What each symbol does to the units:
+: Z665->Z892, Z129->Z600, Z152->Z671, Z913->Z458, Z749->Z122, Z595->Z568, Z708->Z240, Z366->Z288, Z122->Z500, Z699->Z324, Z716->Z90, Z58->Z749, Z379->Z959, Z966->Z129, Z658->Z386, Z238->Z224, Z316->Z805, Z530->Z387, Z288->Z466, Z721->Z108, Z408->Z472, Z118->Z55, Z884->Z540, Z712->Z238, Z141->Z207, Z14->Z608, Z464->Z303, Z248->Z917, Z556->Z811, Z207->Z191, Z807->Z25, Z500->Z248, Z917->Z869, Z225->Z88, Z896->Z658, Z324->Z758, Z717->Z104, Z571->Z537, Z540->Z366, Z460->Z937, Z36->Z574, Z805->Z467, Z921->Z633, Z959->Z571, Z253->Z239, Z23->Z620, Z597->Z913, Z442->Z745, Z811->Z162, Z208->Z152, Z88->Z506, Z53->Z717, Z531->Z763, Z195->Z526, Z334->Z460, Z868->Z14, Z240->Z595, Z567->Z579, Z976->Z712, Z881->Z921, Z78->Z870, Z817->Z517, Z162->Z195, Z671->Z364, Z202->Z896, Z892->Z253, Z763->Z754, Z480->Z334, Z467->Z708, Z302->Z202, Z104->Z531, Z870->Z807, Z775->Z153, Z608->Z442, Z387->Z118, Z754->Z636, Z414->Z966, Z580->Z649, Z458->Z451, Z537->Z855, Z109->Z556, Z191->Z434, Z46->Z716, Z827->Z564, Z937->Z699, Z224->Z414, Z600->Z408, Z568->Z665, Z649->Z58, Z564->Z225, Z153->Z182, Z682->Z479, Z55->Z580, Z90->Z23, Z466->Z817, Z25->Z976, Z472->Z53, Z182->Z78, Z303->Z109, Z973->Z884, Z246->Z316, Z533->Z379, Z745->Z530, Z108->Z682, Z636->Z46, Z517->Z464, Z579->Z597, Z526->Z480, Z758->Z721, Z620->Z246, Z625->Z485, Z451->Z36, Z364->Z302, Z869->Z141, Z506->Z868, Z485->Z881, Z479->Z567, Z855->Z973, Z633->Z827, Z434->Z208, Z239->Z775, Z386->Z625, Z574->Z533
!: Z665->Z526, Z129->Z451, Z152->Z224, Z913->Z649, Z749->Z239, Z595->Z162, Z708->Z556, Z366->Z671, Z122->Z775, Z699->Z868, Z716->Z366, Z58->Z253, Z379->Z917, Z966->Z458, Z658->Z472, Z238->Z579, Z316->Z464, Z530->Z708, Z288->Z364, Z721->Z442, Z408->Z574, Z118->Z595, Z884->Z208, Z712->Z567, Z141->Z807, Z14->Z246, Z464->Z658, Z248->Z182, Z556->Z485, Z207->Z25, Z807->Z108, Z500->Z153, Z917->Z78, Z225->Z716, Z896->Z408, Z324->Z14, Z717->Z959, Z571->Z141, Z540->Z152, Z460->Z88, Z36->Z122, Z805->Z303, Z921->Z763, Z959->Z869, Z253->Z334, Z23->Z466, Z597->Z580, Z442->Z805, Z811->Z881, Z208->Z238, Z88->Z90, Z53->Z379, Z531->Z537, Z195->Z633, Z334->Z225, Z868->Z620, Z240->Z811, Z567->Z118, Z976->Z479, Z881->Z531, Z78->Z758, Z817->Z202, Z162->Z921, Z671->Z414, Z202->Z600, Z892->Z480, Z763->Z855, Z480->Z564, Z467->Z109, Z302->Z129, Z104->Z571, Z870->Z721, Z775->Z937, Z608->Z316, Z387->Z240, Z754->Z973, Z414->Z913, Z580->Z665, Z458->Z58, Z537->Z207, Z109->Z625, Z191->Z976, Z46->Z540, Z827->Z636, Z937->Z506, Z224->Z597, Z600->Z36, Z568->Z195, Z649->Z892, Z564->Z46, Z153->Z699, Z682->Z530, Z55->Z568, Z90->Z288, Z466->Z302, Z25->Z682, Z472->Z533, Z182->Z324, Z303->Z386, Z973->Z434, Z246->Z517, Z533->Z248, Z745->Z467, Z108->Z745, Z636->Z884, Z517->Z896, Z579->Z55, Z526->Z827, Z758->Z608, Z620->Z817, Z625->Z717, Z451->Z749, Z364->Z966, Z869->Z870, Z506->Z23, Z485->Z104, Z479->Z387, Z855->Z191, Z633->Z754, Z434->Z712, Z239->Z460, Z386->Z53, Z574->Z500
~: Z665->Z597, Z129->Z466, Z152->Z46, Z913->Z671, Z749->Z129, Z595->Z567, Z708->Z682, Z366->Z225, Z122->Z600, Z699->Z500, Z716->Z334, Z58->Z966, Z379->Z386, Z966->Z288, Z658->Z316, Z238->Z884, Z316->Z758, Z530->Z25, Z288->Z88, Z721->Z869, Z408->Z517, Z118->Z712, Z884->Z827, Z712->Z973, Z141->Z104, Z14->Z182, Z464->Z608, Z248->Z472, Z556->Z530, Z207->Z531, Z807->Z571, Z500->Z408, Z917->Z53, Z225->Z253, Z896->Z246, Z324->Z248, Z717->Z109, Z571->Z485, Z540->Z564, Z460->Z749, Z36->Z202, Z805->Z721, Z921->Z595, Z959->Z625, Z253->Z458, Z23->Z937, Z597->Z152, Z442->Z870, Z811->Z387, Z208->Z636, Z88->Z239, Z53->Z303, Z531->Z811, Z195->Z55, Z334->Z58, Z868->Z153, Z240->Z479, Z567->Z434, Z976->Z855, Z881->Z240, Z78->Z379, Z817->Z868, Z162->Z118, Z671->Z716, Z202->Z620, Z892->Z913, Z763->Z162, Z480->Z649, Z467->Z108, Z302->Z23, Z104->Z556, Z870->Z959, Z775->Z36, Z608->Z78, Z387->Z976, Z754->Z195, Z414->Z366, Z580->Z224, Z458->Z364, Z537->Z881, Z109->Z745, Z191->Z763, Z46->Z480, Z827->Z665, Z937->Z122, Z224->Z540, Z600->Z817, Z568->Z579, Z649->Z414, Z564->Z892, Z153->Z574, Z682->Z207, Z55->Z238, Z90->Z460, Z466->Z506, Z25->Z537, Z472->Z464, Z182->Z533, Z303->Z442, Z973->Z633, Z246->Z324, Z533->Z658, Z745->Z807, Z108->Z141, Z636->Z526, Z517->Z14, Z579->Z208, Z526->Z580, Z758->Z917, Z620->Z699, Z625->Z467, Z451->Z302, Z364->Z90, Z869->Z717, Z506->Z775, Z485->Z708, Z479->Z191, Z855->Z921, Z633->Z568, Z434->Z754, Z239->Z451, Z386->Z805, Z574->Z896
*: Z665->Z636, Z129->Z239, Z152->Z580, Z913->Z480, Z749->Z88, Z595->Z763, Z708->Z104, Z366->Z913, Z122->Z506, Z699->Z817, Z716->Z414, Z58->Z225, Z379->Z758, Z966->Z253, Z658->Z248, Z238->Z568, Z316->Z472, Z530->Z485, Z288->Z458, Z721->Z303, Z408->Z153, Z118->Z921, Z884->Z579, Z712->Z595, Z141->Z745, Z14->Z896, Z464->Z533, Z248->Z14, Z556->Z571, Z207->Z530, Z807->Z467, Z500->Z868, Z917->Z608, Z225->Z671, Z896->Z500, Z324->Z517, Z717->Z870, Z571->Z108, Z540->Z597, Z460->Z288, Z36->Z937, Z805->Z53, Z921->Z191, Z959->Z721, Z253->Z716, Z23->Z129, Z597->Z526, Z442->Z386, Z811->Z537, Z208->Z55, Z88->Z364, Z53->Z78, Z531->Z25, Z195->Z973, Z334->Z366, Z868->Z202, Z240->Z531, Z567->Z162, Z976->Z240, Z881->Z207, Z78->Z316, Z817->Z36, Z162->Z855, Z671->Z649, Z202->Z122, Z892->Z46, Z763->Z976, Z480->Z540, Z467->Z717, Z302->Z749, Z104->Z807, Z870->Z805, Z775->Z23, Z608->Z658, Z387->Z881, Z754->Z712, Z414->Z892, Z580->Z827, Z458->Z334, Z537->Z682, Z109->Z959, Z191->Z387, Z46->Z224, Z827->Z208, Z937->Z466, Z224->Z665, Z600->Z775, Z568->Z754, Z649->Z564, Z564->Z152, Z153->Z620, Z682->Z556, Z55->Z633, Z90->Z966, Z466->Z451, Z25->Z708, Z472->Z182, Z182->Z246, Z303->Z379, Z973->Z567, Z246->Z408, Z533->Z324, Z745->Z625, Z108->Z109, Z636->Z238, Z517->Z574, Z579->Z195, Z526->Z884, Z758->Z464, Z620->Z600, Z625->Z869, Z451->Z460, Z364->Z58, Z869->Z442, Z506->Z302, Z485->Z141, Z479->Z811, Z855->Z479, Z633->Z434, Z434->Z118, Z239->Z90, Z386->Z917, Z574->Z699
&: Z665->Z540, Z129->Z937, Z152->Z892, Z913->Z225, Z749->Z23, Z595->Z973, Z708->Z537, Z366->Z58, Z122->Z620, Z699->Z896, Z716->Z458, Z58->Z90, Z379->Z442, Z966->Z460, Z658->Z78, Z238->Z526, Z316->Z379, Z530->Z531, Z288->Z749, Z721->Z625, Z408->Z324, Z118->Z754, Z884->Z580, Z712->Z195, Z141->Z708, Z14->Z472, Z464->Z917, Z248->Z316, Z556->Z207, Z207->Z240, Z807->Z556, Z500->Z246, Z917->Z805, Z225->Z966, Z896->Z182, Z324->Z658, Z717->Z108, Z571->Z530, Z540->Z649, Z460->Z302, Z36->Z868, Z805->Z959, Z921->Z712, Z959->Z745, Z253->Z288, Z23->Z36, Z597->Z564, Z442->Z717, Z811->Z191, Z208->Z665, Z88->Z129, Z53->Z721, Z531->Z479, Z195->Z208, Z334->Z364, Z868->Z408, Z240->Z855, Z567->Z633, Z976->Z162, Z881->Z976, Z78->Z303, Z817->Z500, Z162->Z434, Z671->Z253, Z202->Z153, Z892->Z366, Z763->Z567, Z480->Z671, Z467->Z571, Z302->Z775, Z104->Z682, Z870->Z109, Z775->Z817, Z608->Z53, Z387->Z763, Z754->Z579, Z414->Z334, Z580->Z46, Z458->Z88, Z537->Z387, Z109->Z141, Z191->Z595, Z46->Z913, Z827->Z224, Z937->Z202, Z224->Z480, Z600->Z699, Z568->Z884, Z649->Z716, Z564->Z414, Z153->Z517, Z682->Z881, Z55->Z636, Z90->Z451, Z466->Z122, Z25->Z811, Z472->Z758, Z182->Z464, Z303->Z869, Z973->Z55, Z246->Z533, Z533->Z608, Z745->Z104, Z108->Z485, Z636->Z597, Z517->Z248, Z579->Z827, Z526->Z152, Z758->Z386, Z620->Z574, Z625->Z807, Z451->Z506, Z364->Z239, Z869->Z467, Z506->Z600, Z485->Z25, Z479->Z921, Z855->Z118, Z633->Z238, Z434->Z568, Z239->Z466, Z386->Z870, Z574->Z14
@: Z665->Z238, Z129->Z90, Z152->Z827, Z913->Z540, Z749->Z364, Z595->Z976, Z708->Z807, Z366->Z480, Z122->Z302, Z699->Z36, Z716->Z892, Z58->Z671, Z379->Z464, Z966->Z716, Z658->Z14, Z238->Z754, Z316->Z182, Z530->Z141, Z288->Z334, Z721->Z379, Z408->Z620, Z118->Z191, Z884->Z195, Z712->Z763, Z141->Z625, Z14->Z500, Z464->Z324, Z248->Z896, Z556->Z108, Z207->Z485, Z807->Z717, Z500->Z202, Z917->Z658, Z225->Z649, Z896->Z868, Z324->Z574, Z717->Z805, Z571->Z109, Z540->Z526, Z460->Z458, Z36->Z466, Z805->Z78, Z921->Z387, Z959->Z303, Z253->Z414, Z23->Z239, Z597->Z884, Z442->Z917, Z811->Z682, Z208->Z633, Z88->Z58, Z53->Z316, Z531->Z708, Z195->Z567, Z334->Z913, Z868->Z122, Z240->Z25, Z567->Z855, Z976->Z531, Z881->Z530, Z78->Z472, Z817->Z937, Z162->Z479, Z671->Z564, Z202->Z506, Z892->Z224, Z763->Z240, Z480->Z597, Z467->Z870, Z302->Z88, Z104->Z467, Z870->Z53, Z775->Z129, Z608->Z248, Z387->Z207, Z754->Z595, Z414->Z46, Z580->Z208, Z458->Z366, Z537->Z556, Z109->Z721, Z191->Z881, Z46->Z665, Z827->Z55, Z937->Z451, Z224->Z636, Z600->Z23, Z568->Z712, Z649->Z152, Z564->Z580, Z153->Z600, Z682->Z571, Z55->Z434, Z90->Z253, Z466->Z460, Z25->Z104, Z472->Z246, Z182->Z408, Z303->Z758, Z973->Z162, Z246->Z153, Z533->Z517, Z745->Z869, Z108->Z959, Z636->Z568, Z517->Z699, Z579->Z973, Z526->Z579, Z758->Z533, Z620->Z775, Z625->Z442, Z451->Z288, Z364->Z225, Z869->Z386, Z506->Z749, Z485->Z745, Z479->Z537, Z855->Z811, Z633->Z118, Z434->Z921, Z239->Z966, Z386->Z608, Z574->Z817

The rows follow the links: the fewer symbols apart two units are, the more alike their rows tend to be.

Named rows; a name shown again gets a slightly different row:
Z88: [  15   94   44  139   33   26  209 -177  100  104  -26 -152   58 -130  -32  184  106    9  -72    1  134   18   92 -107  -69  135   15   94  -25  -87  -27  228   15  114  -28   86 -125   -4   79 -341 -136   23 -167   67  -84   89   26    4  -60 -174  -58  -70  257   87  -45   63  138   21 -131]
Z580: [  12  -13  -67   73 -102  -81   85  -99    9   73   -1   10   96 -112 -139  -61    6  -88  -19  191   62  -25   31 -219  -76   15   54  -94  -32  -53 -184   41  179  291  -21  -12   17  259  -27 -112 -146 -154   22 -120 -131  258  130  -24   11  208  -52   34  157  121  -35   88   85    0   44]
Z571: [ -40   -8 -116  -61  -49  -40 -187  196 -196   63 -121   97   18   64 -142  -88 -149   69  -32  -20 -170  -17  -11 -105  147   74  -25  -50  114   25   22  -52 -174  106  -68 -116   58  -16  -35  130   38 -195  248 -213  -73   68  -54   -4   68  147    6  193  -92 -153  107   13 -232  102  125]
Z869: [  91  -27  155  -62  -14  129 -113  103  -22 -146  -41   64  -55   30   28   42 -217  154   11  -55   32   59  -42  125  -40 -153  -28  205  228  214  -15  182  -92 -199  179   43  -59   84   47  -49   55  127  -29  -35   45  -40   70  113  -53 -124 -153   -2 -254  -99    5 -150  -49  -63  209]
Z207: [ 128    2  -62 -263   37   46 -150  -77 -136  -81  148    1   96   64  -11 -158 -171  -28   73   99 -135  -20 -162  102 -120   35  -26   54   25   68  166 -112  126 -172   81   15   88   32   30  219   19  114  149   35  -35 -232    1   66    8   -4   83  191 -131    0  172 -146   38  -53  156]
Z129: [  58   64   81  285   34  103  192  -46   45  -37  -33   10 -151  -85    1  221   82   14  -30 -111  147   73   84  -32 -120  -49   58  105 -129   98    3   65 -240    0   93   -1  -89  -82  -47 -241   31   47 -159  161  -96  -41  -84  -78    2 -189  -40 -167  191  128 -195 -116    8  -16  -45]
Z23: [   0   -6   56  277   37   56  107  101  127  -28  -10  133 -183  -16   35  204   95  -24   39 -185  113   52  115   67  -38 -135   74   12 -168   73  -79  -56 -278  -67   55  -69  -71  -82 -118  -80  140  -23 -143  173    7  -22  -96 -116   53  -88  -29 -268   81   72 -227  -73  -38  -29  -58]
Z479: [ -76 -112  153 -110  -55  -62  -54 -110  -82 -181  -66 -139  -48   47  114 -264  -23   31   17  132   20  -75  -91    3   45 -196  -93  -40  206   81  -54  -52  286   69  106   42  134  100   74  185 -142   65  -43 -188  111   78  133   93 -128  134  -60   86 -201  -16   47    6   14  -97   19]
Z745: [ -61  -76   53   26 -114   -8 -147  233 -117  -57 -167  116  -92   43  -12  -70 -139  118  -21  -55  -33    3   25  -33  169 -160  -41   -8  230  133 -110   21 -171   57   60  -99   51   54  -49   98   46 -122   97 -224   13  187   20   52  -20  137 -125   41 -232 -151  -16  -15 -244   23  137]
Z533: [-133  -44   77   91  -81  -10   59   64  -83  -15    3  -23 -144  -44  137   18   71   84 -162 -204   28  -65  110  109  194 -141  -57   27   33   79   42   -2 -252  -48  143  -20   85 -347  -54  121   93   39  -22   36  176   10  -42   35 -162  -15   -9 -130 -207  -62  -42   26 -245   14 -151]
Z109: [ -20  -79  134   21 -108   26 -139  207  -72 -140 -123  120 -115   38   29  -37 -170  127  -25  -92   -1   12    6   36  126 -222  -25   63  248  199 -125   69 -138  -13  127  -55   29   85  -18   70   57  -27   27 -171   64  144   54   85  -50   81 -149    3 -285 -118  -44  -67 -193  -30  162]
Z716: [ -93  -56  -15   35   52  -89  112 -117  178    0  123  -16  -53   23  142  -57  260 -155   87   30   72  -32   17  130  -26  -76   40 -185 -232 -118  -36 -223  180  -22  -79   20   62  -56  -71  143   43   60 -146  179  159  -65  -33  -71   26   80  116 -204   57  111  -86  104  158  -64 -215]
Z966: [ -93   30    0   -8   24  -75  173 -129  209  166   27 -142  115  -55   49   52  211  -63  -43   49  114  -19   83  -31   54   99  -13  -61  -46 -237  -92  128  245   88 -146   97 -101   14   63 -193 -124   34 -160   43   81  143   85   19  -52  -18  -15 -104  158   42   -3  232  205   18 -215]
Z182: [ -75    4   91   86 -113   20   83    9 -123  -55   89   -2 -123 -117  105   44   -5   54 -176 -160   68  -62   87  108  100 -147  -18   96    4  128   59   61 -230  -93  265   -2  117 -315  -64   62   88   90  -66   73  120  -28   -9   41 -201  -46  -21 -142 -200    4  -42  -49 -218  -11  -95]
Z913: [  25   -4  -44  142   25  -18  131 -172  -28  -51  137   -2  -98  -23   37  -34  155 -158   57   46   46  -23  -19    7 -162  -49   75 -117 -312    3   76 -297   15   24   53  -50  112  -92  -98  135   26   37  -46  200  -31 -192  -84 -137   34   25  143 -123  190  213 -109  -94   94  -57  -92]
Z36: [ -70  -13 -126   87    8  -26    1  256  217  159   73  221   -8   16   29  153   93  -58   17 -152   25    2  148  111  127  -27   75 -136 -155 -140 -139  -12 -153  -71 -144  -60  -89  -62 -158  -22  229  -85  -28  133  144  105  -36  -71   82   89   12 -238  -40  -40 -107  157  -54   55 -127]
Z749: [  59   96   77  246   25   92  202 -111   44    0  -20  -60  -70 -112  -42  205   84   19  -43  -58  136   40   78  -64 -127   31   49  156  -72   48    0  159 -149   48   84   32 -116  -52   20 -320  -54   45 -169  129 -118  -14  -42  -50  -31 -223  -48 -116  265  135 -136  -65   56    3  -59]
Z754: [  97    3   43   46  166   66  -98  -62  -20 -165 -124  -47  -87  174  -34  -49   19  -35  251   90  -82   90 -157  -24 -189   44    2  -36  -45   54  107 -238   75  -13 -131  -46  -50  169   33   60  -48   24    6    2 -179 -220 -135 -100  213  -94   73  126  226   21  -44 -188  130  -43  146]
Z717: [  29  -58  149   -5  -53   81 -112  160  -34 -166  -82  102 -101   28   40   17 -194  145   11  -80   29   28  -15   82   35 -225  -31  131  252  220  -85  120 -108 -110  177   10   -2   96    5    5   37   53  -39 -112   55   60   75   99  -58  -12 -162  -21 -298  -92  -39 -118 -121  -65  213]
Z239: [  46  112   75  222   28   68  224 -133   57   30  -35 -105  -18 -123  -48  211   90   23  -77  -38  142   55   72  -97 -112   57   37  124  -67   -1    2  197 -116   75   46   58 -121  -41   40 -328  -90   45 -153  105 -131   18   -7  -39  -38 -208  -61  -99  265  110 -110  -30   91   12  -75]
Z191: [-121 -113  141  -51  -60  -80  -31 -105 -110 -153 -152 -191  -55   50   84 -242   31   54  -10  118   26  -53  -73  -98   95 -115 -116  -54  242   60  -61  -47  232  170   31   13  126   81   84  145 -203   -1  -14 -267   66  145  101   72  -98  136  -58  116 -103  -43   39   23  -27  -49    5]
Z208: [  31 -112   30  -28   39  -44  -54   11  195 -104   -2  104   -2   79   34 -101   20  -94  190  155   51   28  -94   33 -108 -189   62 -154  -26  -12 -203 -125  302   -2  -65    4  -27  376  -34   53  -31   -1  -94  -35   36   95  110  -20  123  159  -59  -67  -54   67  -82   12  224 -131  116]

Each walk starts at a row. The symbols on each line, taken left to right, move it on to the next unit.
Answer with the unit's row; about right is enough.
new walk
[  84   43 -100  161  -59  -27  141 -198 -154   19   58  -37   14 -128 -135  -18   51 -109  -34  128   35  -13  -11 -235 -198   54   74  -40 -220   25   27  -96  -20  248   85  -55   92   17  -54  -42 -106 -101   65   45 -246  -26  -27 -112    8   41   60   64  312  214  -37  -80   36    4    7]
* + + ! & + ~ ~ @ [  29   26   56  286   37   94  140   71   83  -37  -23   78 -191  -43   33  202  105   -3   11 -159  115   68   99   37  -77 -136   82   43 -159   81  -62  -13 -269  -37   81  -36  -74  -92 -102 -120   94   10 -150  191  -34  -35  -98 -106   41 -125  -29 -253  126  108 -219  -88  -28  -26  -51]
& ~ ~ ! @ ~ * & * [ -29  -12  -14  223   14   34   48  205  174   14   -1  188 -145    5   65  163  117  -31   38 -181   71   20  116   97   48 -127   77  -81 -171    1 -121  -73 -253  -79  -28  -77  -87  -85 -148  -30  201  -46 -105  153   75   21  -79 -119   85   18   -9 -278    8   27 -208   24  -46    1  -97]
new walk
[  56   32 -168 -167    2    3 -198   91 -206   60  -10   58  103   83 -144 -107 -183   25   13   39 -208   -7  -87  -75   31  169  -27   -3   28   -6  133  -85  -76   -3  -85  -62   56  -23    1  149   44 -106  289 -115 -134  -73  -85  -12   91   54   84  276  -27 -104  179  -35 -138   88  141]
~ & ~ & @ * @ & * [  91   39 -161 -206   27   32 -203   44 -198   41   29   45  124   67 -146  -93 -190   15   37   64 -199    8  -88  -47  -15  178  -20   18    5    6  164  -87  -59  -38  -68  -59   44    1   15  153   45  -55  265  -69 -119 -139  -58    6   88   29  102  273  -12  -86  189  -72  -92   72  153]
! + ! & + ~ * ~ * [ -41   -6   63   80   86  -23  -53  -98 -178 -101 -274 -213  -70  113  -80 -111   66   56   63   76  -62   33 -101 -222  -22  111  -86  -33  110   15   77 -114   55  217 -138  -39   22   73  115   18 -190  -98   80 -200 -190  -13  -98  -62  105  -39   27  231  249  -55   32  -61   -6   56   45]
new walk
[-136  -80  119   28  -43  -80  -20 -104 -156 -104 -236 -215  -68   60   12 -221   57   70  -15  106    3  -43  -48 -165   93  -39 -114  -76  225    6  -29  -41  179  256  -31    2  102   77  112   92 -221  -70    5 -286  -22  149   49   38  -60   94  -50  153   21  -64   31   35  -40   -5   -3]
* ~ & & ~ & ! [  46 -120   36  -22   50  -16  -69   16  208 -110   10  110  -32  112   40  -96    6 -104  231  139   16   61 -100   54 -153 -174   79 -131  -40   19 -165 -159  295  -30  -59   -6  -45  360  -48   77   16   -2  -77   11   38   27   74  -31  140  119  -51  -56  -31   76 -108  -30  230 -132  127]
& + ! ~ ~ ~ @ ! + + [ -29   93   31   80   19   13  209 -158  129  128  -16 -149   95 -122  -32  126  130    4  -80   31  143   18   95  -94  -34  130   11   47  -23 -137  -34  224   80  115  -61   90 -118    0   82 -319 -141   39 -155   57  -59  104   60    1  -53 -140  -42  -55  241   79  -22  118  165   28 -127]
new walk
[  -2   26   45   74  100    5  -63 -100 -158  -82 -245 -171  -74  138  -74 -107   52   40  106   83  -90   44 -107 -205  -52  130  -81  -23   83   14  107 -156   27  173 -151  -51   13   57   92   16 -174  -81   70 -160 -215  -82 -128  -82  128  -66   24  226  276  -47   26 -113   23   31   56]
! & * + & ! + [  77   55  -96  182  -46   -7  160 -203 -162   -5   88  -19   -1 -102 -100  -12   52 -111  -31  116   30  -22   -8 -206 -210   45   70  -35 -255   34   44 -169  -44  201   88  -51  111   -5  -64  -21  -76  -74   38   88 -208  -72  -66 -133    8   51   81   43  304  231  -75 -102   48   -5   -7]
~ ! @ ~ ~ @ [  -3  -29  -64   25  -78  -79   61  -70   42   41   -2   32   89  -89  -97  -85   -5  -87   29  208   72  -25   11 -199  -53  -27   68 -120   -9  -61 -215   35  220  266  -22   -9   33  296  -27  -90 -143 -133   19 -127  -88  263  162  -25   18  220  -79    4  103  135  -49  111  122  -13   43]
new walk
[  15   24 -153 -138  -18  -12 -202  138 -199   65  -50   77   88   72 -134  -78 -170   42  -12   18 -197  -13  -69  -97   67  149  -47  -29   49    9  117  -73 -120   44  -89 -104   49  -35   -7  137   52 -157  302 -147 -114  -37  -72  -21   82  104   63  251  -26 -143  166  -13 -174  105  119]
~ + ! @ & * * [ 110   44 -140 -226   16   30 -190   29 -197   10   69   47  118   72  -99 -105 -207  -18   48   79 -208  -14 -132   -4  -61  168  -15   33    0   13  184  -92  -15  -87   -8  -43   54    1   20  172   32  -17  255  -49 -113 -181  -67   24   64    8  101  257  -49  -71  184  -83  -38   49  166]
! @ & + ! & & + [  98  -55   50   -3  162   62 -106  -22   66 -179  -56   28  -86  183   15  -64    5  -66  279   94  -55  102 -164   46 -197  -61   40  -61  -71   56   23 -245  142  -79  -82  -32  -38  247   11   95   -1   51  -36   35  -94 -173  -93  -92  208  -28   30   56  127   36  -79 -163  184  -75  161]
new walk
[-117  -14    1  -20   27 -108  134 -109  246  118   46 -106   76  -24   87   -8  242 -109   -2   60   93  -50   73   56   53   44   -2 -138  -91 -223  -89   12  276   39 -167   77  -46    9    3  -48  -45   13 -177   80  159   84   80   12  -20   43   37 -153   84   45  -20  224  205  -19 -261]
@ @ + + ~ + [ -43  -21  -40  182    6   10   21  232  176   61   16  208 -106   14   38  164  111  -40   42 -165   60   42  112  111   87 -109   74 -100 -152  -57 -116  -68 -210  -78  -77  -72  -70  -90 -159  -10  222  -70  -85  155  126   51  -70 -108   79   37    3 -261  -18    9 -174   68  -64    7 -102]
+ * + ~ @ ! @ * [ -58  -15  -76  124   19  -21   10  233  223   95   53  205  -63   17   25  153   95  -42   26 -169   41   19  124  112  126  -77   83 -128 -156  -84 -143  -48 -190  -82 -117  -69  -90  -81 -159  -31  218  -82  -64  137  116   81  -47  -81   91   71   10 -259  -42  -19 -140  115  -49   31 -114]
new walk
[ -62  -30  -79  -49  -73  -33 -181  218 -178   30 -131  104  -20   60 -101  -84 -157   63  -22  -43 -122  -21   -8  -95  171   10  -24  -60  143   51  -17  -36 -163  119  -52 -121   57   -1  -26  115   45 -199  238 -223  -53  127  -38   -9   47  165  -38  176 -127 -172   71   25 -255   99  112]
~ + @ ~ ! * ~ & [ 117  -28   -9 -264   21   26 -120 -102 -106 -133  132    3   63   65   27 -165 -165  -24   66  128  -94  -19 -178  119 -114  -18  -13   61   33   88  140  -95  187 -180  108   44  110   64   43  224    9  132  106   -6   -2 -225   29   80  -25   -8   68  175 -163   15  162 -140   55  -70  161]
~ + ~ @ & & [  72   16   34   71  160   33  -91  -81 -100 -124 -189 -121  -79  162  -61  -59   28    2  186   85  -95   79 -141 -115 -145  114  -48  -16    3   33  118 -210   33   82 -138  -55  -18   98   76   25 -107  -33   66  -67 -216 -168 -143 -108  180 -115   60  192  272  -12  -15 -155   75   -9  100]
new walk
[-101  -45   98   56   12  -70  -19  -98 -172  -67 -276 -227  -69   86  -47 -172   61   67   25   92  -49   -3  -64 -214   50   55 -105  -51  175   18   34  -85  106  268 -110  -30   61   51  115   36 -242 -108   59 -264 -113   90  -39  -21   34   27    5  227  152  -73   35    6  -38   45   -7]
@ @ ! * ~ ! & [  65  -80   66 -235  -11   15 -100 -112  -96 -183  106  -38   32   48   75 -207 -104   -8   50  133  -42  -51 -163  112  -87 -115  -28   30   92  116   75  -90  237 -146  147   47  118   94   53  244  -41  160   30  -32   75 -138   94   93  -63   48   27   97 -230   30  112 -121   79 -110  114]
& & * ! + @ ~ & [  78    5   38   49  161   64  -90  -66  -57 -129 -166  -95  -84  174  -56  -52   23   -8  203   69  -76   98 -157  -79 -191   68  -16   -5  -19   44  114 -217   57   29 -136  -37  -39  133   56   51  -74  -15   41  -26 -178 -200 -145  -98  202 -115   59  178  239   -3   -6 -166   98  -26  136]
new walk
[ -95  -61  -18    8   56 -101  117  -99  210   30  117  -31  -26   -5  130  -63  254 -154   69   27   66  -35   21  122   21  -70   10 -185 -194 -168  -61 -170  234  -24  -95   20   16  -27  -49   98   21   47 -163  134  181  -22    3  -51   29   89  108 -187   46   96  -80  140  174  -56 -221]
* * ! & ! & ~ [-114    8  -14  -14   33  -95  154 -121  243  132   22 -125  102  -55   72   31  225  -84  -28   44  119  -22   79   23   67   81    1 -124  -57 -229  -85   89  256   58 -163   83  -77    4   59 -124  -70   20 -170   55  119  118  105   13  -29   16   13 -136  118   47  -13  226  218    2 -223]
~ ! @ & + & [ -11   -3   13  249   16   46   80  153  157   -9  -13  169 -182   -6   44  192  119  -13   49 -187   98   48  102   82   13 -148   87  -47 -172   23  -94  -86 -264  -72    4  -77  -63  -84 -134  -53  183  -17 -122  171   60   -8 -104 -119   75  -36  -24 -273   43   47 -217  -30  -31  -15  -74]
